Below is a small trained network, with its code and all its weights. Each question gives an input and a class and asks what happens when units are switched off, that is, made to give their printed mean instead of their output.

import numpy as np


def w(rows, s, z=0):
    codes = np.array(rows[::2]) - 128.0
    scale = np.full(codes.shape[1], s)
    scale[-1] = z or s
    return codes * scale


def norm(h):
    return h / np.sqrt((h * h).mean(-1, keepdims=True) + 1e-5)


def f(y):
    return y / 2 * (1 + np.tanh(0.7978845608 * (y + 0.044715 * y**3)))


def log_softmax(a):
    a = a - a.max(-1, keepdims=True)
    return a - np.log(np.exp(a).sum(-1, keepdims=True))


def net(x, mask):
    res = np.array(x, float).reshape(1, 2) / 4 @ E
    u = 0
    for l in range(4):
        y = f(norm(res) @ A[l][:, :-1].T + A[l][:, -1])
        res = res + np.where(mask[u : u + 7], y, B[l][:, -1]) @ B[l][:, :-1]
        u += 7
    return log_softmax(norm(res)[-1] @ U[:, :-1].T + U[:, -1])


A, B = {}, {}
E = w([
[143,211,124,38],'x0',
[191,99,254,114],'x1',
],0.0097)
A[0] = w([
[86,158,174,119,3],'L0N1',
[150,118,104,59,56],'L0N2',
[159,177,79,159,59],'L0N3',
[174,107,97,94,27],'L0N4',
[95,254,169,91,212],'L0N5',
[87,136,42,224,114],'L0N6',
[65,171,46,139,54],'L0N7',
],0.0076,0.0037)
B[0] = w([
[54,51,74,148,99],'L0N1',
[168,99,37,148,123],'L0N2',
[123,139,124,186,124],'L0N3',
[62,79,88,226,100],'L0N4',
[197,90,115,172,252],'L0N5',
[105,146,194,87,240],'L0N6',
[31,159,185,254,198],'L0N7',
],0.007,0.0043)
A[1] = w([
[84,62,77,209,111],'L1N1',
[148,139,130,226,87],'L1N2',
[53,6,85,192,74],'L1N3',
[83,1,94,208,74],'L1N4',
[126,109,139,144,3],'L1N5',
[64,62,159,209,108],'L1N6',
[225,90,148,124,106],'L1N7',
],0.0065,0.004)
B[1] = w([
[158,2,155,73,187],'L1N1',
[190,121,131,124,142],'L1N2',
[149,59,86,12,198],'L1N3',
[190,86,55,11,196],'L1N4',
[100,155,109,69,74],'L1N5',
[226,144,80,81,254],'L1N6',
[60,134,110,185,235],'L1N7',
],0.0072,0.0025)
A[2] = w([
[153,225,99,56,4],'L2N1',
[111,150,128,122,6],'L2N2',
[157,254,75,58,47],'L2N3',
[109,113,70,46,68],'L2N4',
[203,101,70,110,137],'L2N5',
[107,82,186,96,74],'L2N6',
[200,99,177,174,83],'L2N7',
],0.0091,0.0029)
B[2] = w([
[160,21,72,75,171],'L2N1',
[114,31,166,130,94],'L2N2',
[193,2,86,110,228],'L2N3',
[140,185,118,161,166],'L2N4',
[167,157,21,170,214],'L2N5',
[126,198,149,83,170],'L2N6',
[76,179,115,78,251],'L2N7',
],0.0087,0.0033)
A[3] = w([
[165,218,72,91,128],'L3N1',
[28,131,16,141,140],'L3N2',
[191,39,76,65,44],'L3N3',
[10,117,48,147,1],'L3N4',
[6,119,161,73,75],'L3N5',
[124,199,109,226,71],'L3N6',
[44,128,43,134,89],'L3N7',
],0.011,0.0033)
B[3] = w([
[53,88,98,170,193],'L3N1',
[151,209,254,73,225],'L3N2',
[197,37,76,119,253],'L3N3',
[66,151,181,51,179],'L3N4',
[138,104,64,164,161],'L3N5',
[119,110,49,198,166],'L3N6',
[120,173,252,139,186],'L3N7',
],0.01,0.0068)
U = w([
[103,189,250,95,181],'0',
[191,66,62,96,202],'1',
[74,172,63,214,172],'2',
[122,137,123,146,2],'3',
],0.019,0.0094)

Each question gives the input, the list of numbers given to net, and the class t.
The units are the neurons (one row each of A and B). Each row of codes is followed by its name. A weight is (code - 128) times the scale printed after its matrix; where a second scale follows, it is the last column's (A, B and U).
mask holds one flag per neuron, layer by layer. A switched-off neuron (its flag False) gives its mean, the last column of its row in B, instead of its output. The means were averaged over made-up inputs and are rounded, as every weight is.
A unit's drop is (log p(t) with every unit on - log p(t) with that unit switched off) / (log p(t) with every unit on - log p(t) with every unit switched off).
The circuit of an input: a set's keep is (log p(t) with only the set's units on - log p(t) with every unit switched off) / (log p(t) with every unit on - log p(t) with every unit switched off). Starting from the 12 units with the biggest drops (on a tie, the unit counted first), units are removed one at a time, each time the one whose removal leaves the highest keep (on an exact tie, the one counted first), for as long as the keep stays at least 0.8.
units of the circuit, in order: the units of the circuit, biggest drop first
unit that matters most: the unit with the biggest drop
top k neurons: the k neurons with the biggest drops, biggest first
drop when u is switched off: that unit's drop, to one decimal
input [4,3], class 1: units of the circuit, in order : L3N2
input [7,6], class 1: units of the circuit, in order : L3N2, L3N7
input [-7,-7], class 0: top 3 neurons : L0N5, L3N2, L2N3
input [3,3], class 2: top 3 neurons : L0N5, L0N6, L3N2
input [1,-3], class 2: top 4 neurons : L0N7, L3N6, L1N4, L2N7
input [-1,-3], class 2: top 2 neurons : L0N6, L0N7
input [-3,0], class 2: top 3 neurons : L0N6, L2N3, L0N7
input [2,1], class 2: top 2 neurons : L0N5, L3N6
input [-5,-5], class 0: top 2 neurons : L0N5, L0N6
input [6,5], class 1: top 2 neurons : L0N7, L3N2
input [2,-4], class 0: drop when L0N7 is switched off : 0.7
input [8,7], class 1: drop when L3N7 is switched off : 0.3
input [1,0], class 2: drop when L3N6 is switched off : 0.1
input [-1,-2], class 2: unit that matters most : L0N6
